Below are the code and all the weights of a small trained network. Each question names an input and a class and asks about switching units off, where a switched-off unit gives its printed mean instead of its output.

import numpy as np


def w(rows, s, z=0):
    codes = np.array(rows[::2]) - 128.0
    scale = np.full(codes.shape[1], s)
    scale[-1] = z or s
    return codes * scale


def norm(h):
    return h / np.sqrt((h * h).mean(-1, keepdims=True) + 1e-5)


def f(y):
    return np.maximum(y, 0)


def log_softmax(a):
    a = a - a.max(-1, keepdims=True)
    return a - np.log(np.exp(a).sum(-1, keepdims=True))


def net(x, mask):
    res = np.array(x, float).reshape(1, 4) / 4 @ E
    u = 0
    for l in range(3):
        y = f(norm(res) @ A[l][:, :-1].T + A[l][:, -1])
        res = res + np.where(mask[u : u + 3], y, B[l][:, -1]) @ B[l][:, :-1]
        u += 3
    return log_softmax(norm(res)[-1] @ U[:, :-1].T + U[:, -1])


A, B = {}, {}
E = w([
[212,61,163,154,183,227,51,46,74,118],'x0',
[130,171,145,66,102,151,116,184,76,172],'x1',
[107,26,134,136,82,158,147,131,36,3],'x2',
[221,246,24,227,46,147,179,164,117,98],'x3',
],0.0072)
A[0] = w([
[137,157,156,134,159,112,121,72,159,228,106],'0.n1',
[230,125,94,141,202,197,66,109,97,144,2],'0.n2',
[160,248,102,254,91,186,136,113,73,116,3],'0.n3',
],0.0082,0.0042)
B[0] = w([
[211,212,135,248,120,146,27,196,116,70,229],'0.n1',
[194,85,16,45,102,105,217,96,146,208,239],'0.n2',
[104,205,191,146,195,135,199,50,104,100,254],'0.n3',
],0.011,0.0064)
A[1] = w([
[117,188,130,165,73,2,231,221,171,135,43],'1.n1',
[174,76,22,80,102,116,178,115,210,164,153],'1.n2',
[136,98,115,115,64,191,149,145,109,32,5],'1.n3',
],0.009,0.0026)
B[1] = w([
[139,56,102,60,138,109,104,55,151,197,255],'1.n1',
[178,32,101,2,95,110,131,159,111,158,221],'1.n2',
[229,180,107,210,71,197,37,202,158,129,171],'1.n3',
],0.01,0.0068)
A[2] = w([
[97,93,70,143,84,195,98,167,48,52,18],'2.n1',
[92,114,233,127,254,127,55,153,84,131,58],'2.n2',
[144,251,119,190,166,112,176,166,132,179,3],'2.n3',
],0.0069,0.0041)
B[2] = w([
[139,129,67,153,7,199,118,126,188,144,186],'2.n1',
[156,176,214,112,130,119,199,111,70,67,242],'2.n2',
[167,98,198,164,85,183,81,150,126,15,251],'2.n3',
],0.013,0.0033)
U = w([
[154,22,61,23,148,137,142,25,106,247,117],'0',
[52,171,255,128,189,159,172,30,84,57,247],'1',
[160,146,81,207,51,211,31,206,173,112,19],'2',
],0.0095,0.0013)

Each question gives the input, the list of numbers given to net, and the class t.
The units are the neurons (one row each of A and B). Each row of codes is followed by its name. A weight is (code - 128) times the scale printed after its matrix; where a second scale follows, it is the last column's (A, B and U).
mask holds one flag per neuron, layer by layer. A switched-off neuron (its flag False) gives its mean, the last column of its row in B, instead of its output. The means were averaged over made-up inputs and are rounded, as every weight is.
A unit's drop is (log p(t) with every unit on - log p(t) with that unit switched off) / (log p(t) with every unit on - log p(t) with every unit switched off).
The circuit of an input: a set's keep is (log p(t) with only the set's units on - log p(t) with every unit switched off) / (log p(t) with every unit on - log p(t) with every unit switched off). Starting from all 9 units, units are removed one at a time, each time the one whose removal leaves the highest keep (on an exact tie, the one counted first), for as long as the keep stays at least 0.8.
units of the circuit, in order: the units of the circuit, biggest drop first
top k neurons: the k neurons with the biggest drops, biggest first
top k neurons in layer l: the k neurons of layer l with the biggest drops, biggest first
input [-7,-5,0,7], class 0: top neuron in layer 2 => [2.n2]
input [-8,-6,5,8], class 0: top 4 neurons => [1.n1, 0.n1, 2.n2, 2.n3]
input [-5,-8,6,-4], class 2: top 2 neurons in layer 1 => [1.n3, 1.n1]
input [-7,0,-6,7], class 0: top 2 neurons => [1.n1, 0.n1]
input [8,2,6,5], class 0: top 2 neurons => [0.n2, 0.n1]
input [-5,-1,-8,-3], class 2: top 3 neurons => [0.n1, 0.n2, 0.n3]
input [6,6,8,1], class 2: top 3 neurons => [1.n3, 1.n1, 2.n1]
input [6,6,3,6], class 0: top 3 neurons => [0.n2, 0.n1, 2.n2]
input [2,4,2,-6], class 1: top 2 neurons => [0.n2, 2.n2]
input [3,-7,5,5], class 1: top 2 neurons => [0.n3, 0.n1]
input [-1,-4,-3,-2], class 2: top 2 neurons in layer 0 => [0.n1, 0.n3]
input [-7,-7,-6,7], class 0: top 2 neurons => [1.n1, 0.n1]
input [-8,-3,-7,8], class 0: top 4 neurons => [1.n1, 0.n1, 1.n3, 2.n2]
input [-2,-8,-2,-5], class 1: units of the circuit, in order => [0.n2]
input [4,-4,7,-4], class 2: top 2 neurons => [0.n3, 1.n3]
input [3,1,7,8], class 1: top 2 neurons in layer 0 => [0.n3, 0.n1]
input [5,3,6,-1], class 2: top 2 neurons in layer 1 => [1.n3, 1.n1]
input [6,-1,5,-7], class 1: top 2 neurons in layer 1 => [1.n2, 1.n1]
input [-4,2,-5,-6], class 1: top 2 neurons in layer 0 => [0.n2, 0.n1]
input [-7,8,2,7], class 0: units of the circuit, in order => [1.n1]
input [7,8,8,-6], class 2: top 2 neurons in layer 1 => [1.n3, 1.n1]
